Below are the code and all the weights of a small trained network. Each question names an input and a class and asks about switching units off, where a switched-off unit gives its printed mean instead of its output.

import numpy as np


def w(rows, s, z=0):
    codes = np.array(rows[::2]) - 128.0
    scale = np.full(codes.shape[1], s)
    scale[-1] = z or s
    return codes * scale


def norm(h):
    return h / np.sqrt((h * h).mean(-1, keepdims=True) + 1e-5)


def f(y):
    return y / 2 * (1 + np.tanh(0.7978845608 * (y + 0.044715 * y**3)))


def log_softmax(a):
    a = a - a.max(-1, keepdims=True)
    return a - np.log(np.exp(a).sum(-1, keepdims=True))


def net(x, mask):
    res = np.array(x, float).reshape(1, 2) / 4 @ E
    u = 0
    for l in range(3):
        y = f(norm(res) @ A[l][:, :-1].T + A[l][:, -1])
        res = res + np.where(mask[u : u + 4], y, B[l][:, -1]) @ B[l][:, :-1]
        u += 4
    return log_softmax(norm(res)[-1] @ U[:, :-1].T + U[:, -1])


A, B = {}, {}
E = w([
[134,70,1],'x0',
[180,215,128],'x1',
],0.0094)
A[0] = w([
[35,130,206,145],'0.n1',
[165,89,79,150],'0.n2',
[251,176,107,5],'0.n3',
[86,119,121,41],'0.n4',
],0.011,0.0013)
B[0] = w([
[145,180,104,252],'0.n1',
[180,116,210,199],'0.n2',
[4,153,83,235],'0.n3',
[72,179,137,127],'0.n4',
],0.011,0.0041)
A[1] = w([
[97,112,14,51],'1.n1',
[13,238,66,182],'1.n2',
[150,152,2,106],'1.n3',
[215,79,139,3],'1.n4',
],0.0062,0.0021)
B[1] = w([
[240,254,176,155],'1.n1',
[69,119,102,255],'1.n2',
[161,231,112,161],'1.n3',
[154,126,228,118],'1.n4',
],0.0085,0.0053)
A[2] = w([
[130,48,142,176],'2.n1',
[114,161,184,66],'2.n2',
[84,207,4,113],'2.n3',
[153,57,62,254],'2.n4',
],0.011,0.0013)
B[2] = w([
[91,101,137,155],'2.n1',
[174,192,84,155],'2.n2',
[114,48,185,255],'2.n3',
[137,252,114,169],'2.n4',
],0.011,0.0073)
U = w([
[29,138,71,193],'0',
[246,208,107,200],'1',
[111,47,181,1],'2',
],0.014,0.0029)

Each question gives the input, the list of numbers given to net, and the class t.
The units are the neurons (one row each of A and B). Each row of codes is followed by its name. A weight is (code - 128) times the scale printed after its matrix; where a second scale follows, it is the last column's (A, B and U).
mask holds one flag per neuron, layer by layer. A switched-off neuron (its flag False) gives its mean, the last column of its row in B, instead of its output. The means were averaged over made-up inputs and are rounded, as every weight is.
A unit's drop is (log p(t) with every unit on - log p(t) with that unit switched off) / (log p(t) with every unit on - log p(t) with every unit switched off).
The circuit of an input: a set's keep is (log p(t) with only the set's units on - log p(t) with every unit switched off) / (log p(t) with every unit on - log p(t) with every unit switched off). Starting from all 12 units, units are removed one at a time, each time the one whose removal leaves the highest keep (on an exact tie, the one counted first), for as long as the keep stays at least 0.8.
circuit, biggest first: the units of the circuit, biggest drop first
k most important neurons: the k neurons with the biggest drops, biggest first
k most important neurons of layer l: the k neurons of layer l with the biggest drops, biggest first
drop of u: that unit's drop, to one decimal
input [-4,-1], class 1: most important neuron -> [0.n3]
input [2,-2], class 2: 2 most important neurons -> [0.n2 0.n3]
input [0,3], class 2: 3 most important neurons of layer 2 -> [2.n3 2.n4 2.n2]
input [4,0], class 1: 2 most important neurons -> [2.n3 2.n4]
input [8,-5], class 1: 2 most important neurons -> [2.n4 0.n3]
input [3,-3], class 2: 2 most important neurons of layer 2 -> [2.n1 2.n2]
input [-7,-1], class 1: circuit, biggest first -> [0.n3 2.n3]
input [-8,-7], class 1: 3 most important neurons -> [0.n3 0.n1 2.n3]
input [3,1], class 2: 3 most important neurons -> [0.n1 1.n4 0.n3]
input [-6,-5], class 1: 3 most important neurons of layer 2 -> [2.n3 2.n2 2.n1]
input [-6,-4], class 1: 2 most important neurons -> [0.n3 0.n1]
input [5,3], class 1: 2 most important neurons -> [1.n1 0.n2]
input [-5,7], class 0: circuit, biggest first -> [0.n3 0.n2 1.n1]
input [1,2], class 2: circuit, biggest first -> [2.n3]
input [-2,1], class 2: circuit, biggest first -> [0.n2 2.n3 2.n4]
input [-3,4], class 0: 2 most important neurons -> [0.n3 1.n2]
input [-6,8], class 0: 3 most important neurons -> [0.n3 0.n2 1.n1]
input [2,3], class 2: 2 most important neurons -> [2.n3 2.n4]
input [8,-7], class 1: 2 most important neurons of layer 1 -> [1.n2 1.n1]
input [-2,5], class 0: drop of 0.n3 -> 0.6
input [4,8], class 0: drop of 1.n1 -> 0.0
input [-5,-1], class 1: drop of 0.n3 -> 2.3
input [-1,4], class 0: most important neuron of layer 1 -> [1.n2]
